Each row has a name. After each piece below comes the name of the row it's from, unless a question asks for something else. Each question is about the rows just above it. Places in a row count from 1.

[-26 -81 -14 -13   4 -81 -14   4] -> C
[ -2 -19 -28  62 -48 -69 -34  -5] -> P
[-56   1 -25  28 -27 -54  34  34] -> A
[  5 -10 -26 -28 -48 -65 -26  15] -> N
Which value is in both C and N?
[-26]
Every place of [4] in C:
5 8
Give the next entry after [  5 -10 -26].
[-28]
Every place of [-14] in C:
3 7
asked: [-26  15]
N

[ 0  4  3  0  1 -4 -4  3  2  0  2 -1] : G
[ 0  2  1  0 -2  0  0 -2  2  1  1  0] : Q
[  8 -88 -38  25  89 -29   4  88 -86 -51 -29  23] : X
[-1  8  2  0 -4  7  1 -4  3  3  2  0] : R
Every place of [0] in Q:
1 4 6 7 12
Which value is in both X and R?
[8]
What is the next entry after [ 8  2  0 -4  7  1 -4  3  3  2]?
[0]
asked: [-1  8  2  0 -4  7  1 -4  3  3  2  0]
R
Which row holds [1 1]?
Q

[  2 -18 -21  16  -4  10  -3  -5 -40 -30  -4  18   3 -10  19  11  17   9
   8   0   1   5  -5  13   7 -11  23 -10 -26 -17  17  -2 -17 -19   1  27
 -49 -17  -2  -3  23 -21 -12   2  -1]  sunez
[  6  13  -2  -1  11  34  -9 -11  15   9  10 -16   6  -4  -4   1   3   1
   6  -8   2 -21 -10  -1   3   4  -6 -13  11 -19   2   6   0 -10   6  10
  -9   9   0   7  10  21  25  -5  14]  nalan
[ -8 -16 -11  17  16   3   1   7  -5  -6  -8   7  -9   2 -22   3  -4  26
  -2  -1 -15  -2   6   1 -13  10  12 -17   6 -11   0   8 -17 -16   6 -14
  20  -2   0   9   6  -4   3   8  -5]  Fuzir
[  8 -19  19  -1 -11 -14  17  -9 -14 -18   2  -2   3   6  31   8  -3  14
 -16   8  -8  22  34  -2  -6  15 -81  22  -4  -9   2  -9  13   4  -8   0
 -14  -9   7  10  21   0 -17   7   9]  tavul
[-15  11  -1   4  -5  -8  -3  15   6  -2  -5 -12   6 -10 -20   5  -5   0
  16  -9  -5  -1  27  13   7  -1 -14  -4  -2  22  -2   7  -3   2   7  -4
  20 -12  -2   9 -15  -7 -11   2  -4]  gire
[-18   7   4 -16   7   4   1 -13  16   5   2 -16  23  -5  -4  13  -3  -3
  -6   7  14  14  -8  20  10  -8 -13  17  -6   4  -3  -4  -5  33  14  13
 -20 -15  -6  -5  -5  -2 -16 -17  -5]  zasud
[-20  10 -15   6   4   1 -13  11  -2   3   4 -12   2 -12 -14  18   2   9
  15  -7  -2 -13  15   9  18  11  -3  -9   0  -3 -18  13  -6   8   6  -7
  10  -6 -10   1 -11   7   2  -6  -4]  Nuli
[ -3  17  20   4   9 -13   2  10 -31  12  10   7   4 -14  19 -10   9  -6
  -6   0  -2  25   1   1   6   2   5  11  11 -26  -8   8  10  13 -13 -13
  -9   4  -7   1  10  -1   5  12  13]  Pini
[ -8 -10  17  -6   4  -3  -4  -5  -5  -6  -8   7  -9   2 -22   3  10  26
  -2  -1 -15  -2   6   1 -13  10  12 -17   6 -11   0   8 -17 -16   6 -14
  20  -2   0   9   6  -4   3   8  -5]  silub
[-18   7   4 -16   7   4   1 -13  16   5   2 -16  23  -5  -4  13  -3  -3
  -6   7  -5  14  -8  20  10  -8 -13  17  -6   4  -3  -4  -5  33  14  13
 -20 -15  -6  -5  -5  -2 -16 -17  -5]  mazog
[  2   2  -9  -2  -2   1  -7   6   7  -5  -7  -5  -2   7 -12   5  -3  -1
  15  -8   1 -18  12   8   3  -1  -4 -13  -2  11  -4  -8  -6  -4  -2   5
   9   1   0   1 -12   3  -2   8  -7]  koz
[ -4 -11  -5 -19  -2 -21  -5  -3  -5  -8  -4 -12  -5  20   8  26 -10  -3
  13  -1  -3  -9   4   7  13   5   0   7  -3   2 -34 -25   6  -3  -9  -3
   7   4  -5  -9 -14  18 -10   4  -1]  vazog
Give the next entry after [ 0  7 10 21].
[25]
Which row holds [-18   7   4 -16   7   4   1 -13  16   5   2 -16  23  -5  -4  13  -3  -3
  -6   7  -5  14  -8  20  10  -8 -13  17  -6   4  -3  -4  -5  33  14  13
 -20 -15  -6  -5  -5  -2 -16 -17  -5]?
mazog
The next entry after [34 -2 -6 15]:
[-81]
asked: [22 -4 -9  2 -9 13  4 -8  0]
tavul
What is the next entry after [-12  -5  20]?
[8]
Every place of [-5] in vazog:
3 7 9 13 39

[-23   0   1  -2] : taz
[-23   0   2  -3] : lin
[-1  0 -3  4] : sudo
[44 -1 -1 -7] : nasot
[-58  -1  -2   2] : Suv
[-36  -1  -1  -2] : nume
[79 -3 -2  2] : kem
[79 -1 -2 -1] : Vanek
Every place of [-2] in nume:
4
asked: [79 -3 -2  2]
kem
Places of [-1] in row nume:
2 3

[ 16  16 -35  49  -4  35  -4  44   1 -42  44 -13  34  45] : mibed
[-17 -20 -52  35 -48  31   7 -12 -59 -30 -18 -46 -61  40] : sinaf
[  1  35  26  12  -8 -17  -2  34 -62   7  44  16 -12   0] : nelev
[ -9 -61  13  38  12  40  -7  30 -56  -9  79  72 -26 -31] : foguk
[  0  41   4 -10 -66  21 -26   6 -47 -12  67 -42 -20  12] : Sus
[-49   0  41   4 -10 -66  21 -26   6 -47 -12  67 -41 -41] : zurep
What is the next entry after [  7 -12 -59]?
[-30]
What is the next entry after [-20 -52  35 -48  31   7 -12 -59 -30 -18 -46]?
[-61]
What is the next entry after [  0  41   4 -10 -66  21 -26   6 -47 -12  67 -41]?
[-41]

[-1  4 -1 -2  1  4 -1] -> Nel
[ 22  32 -94  69  73 -67 -14] -> Bibul
[ 5 -6  6  4  7  0  2] -> zopo
[-1  7  3  1  2  4  0] -> gekan
[ 6  1  8  7  7  3 -1] -> depov
[  2 -13  -5  -4  -3  -7  -3] -> leret
[-34   8 -81 -47  49  24  85] -> paz
[-48  10  30  32 -31  -5 -18] -> fuved
[-47   4   7   3   8   2   1] -> Tive
[ -9  -6 -55 -58  32  49  37] -> Vifaf
[ 15   9  33 -18  10  -6  42] -> visez
[2 4 5 8 2 5 4] -> Totus
Shared by Bibul and Vifaf:
[32]
The row with [-1  7  3  1  2  4] is
gekan
Every place of [-1] in Nel:
1 3 7
Every place of [-5] in leret:
3
The next entry after [-47   4]:
[7]

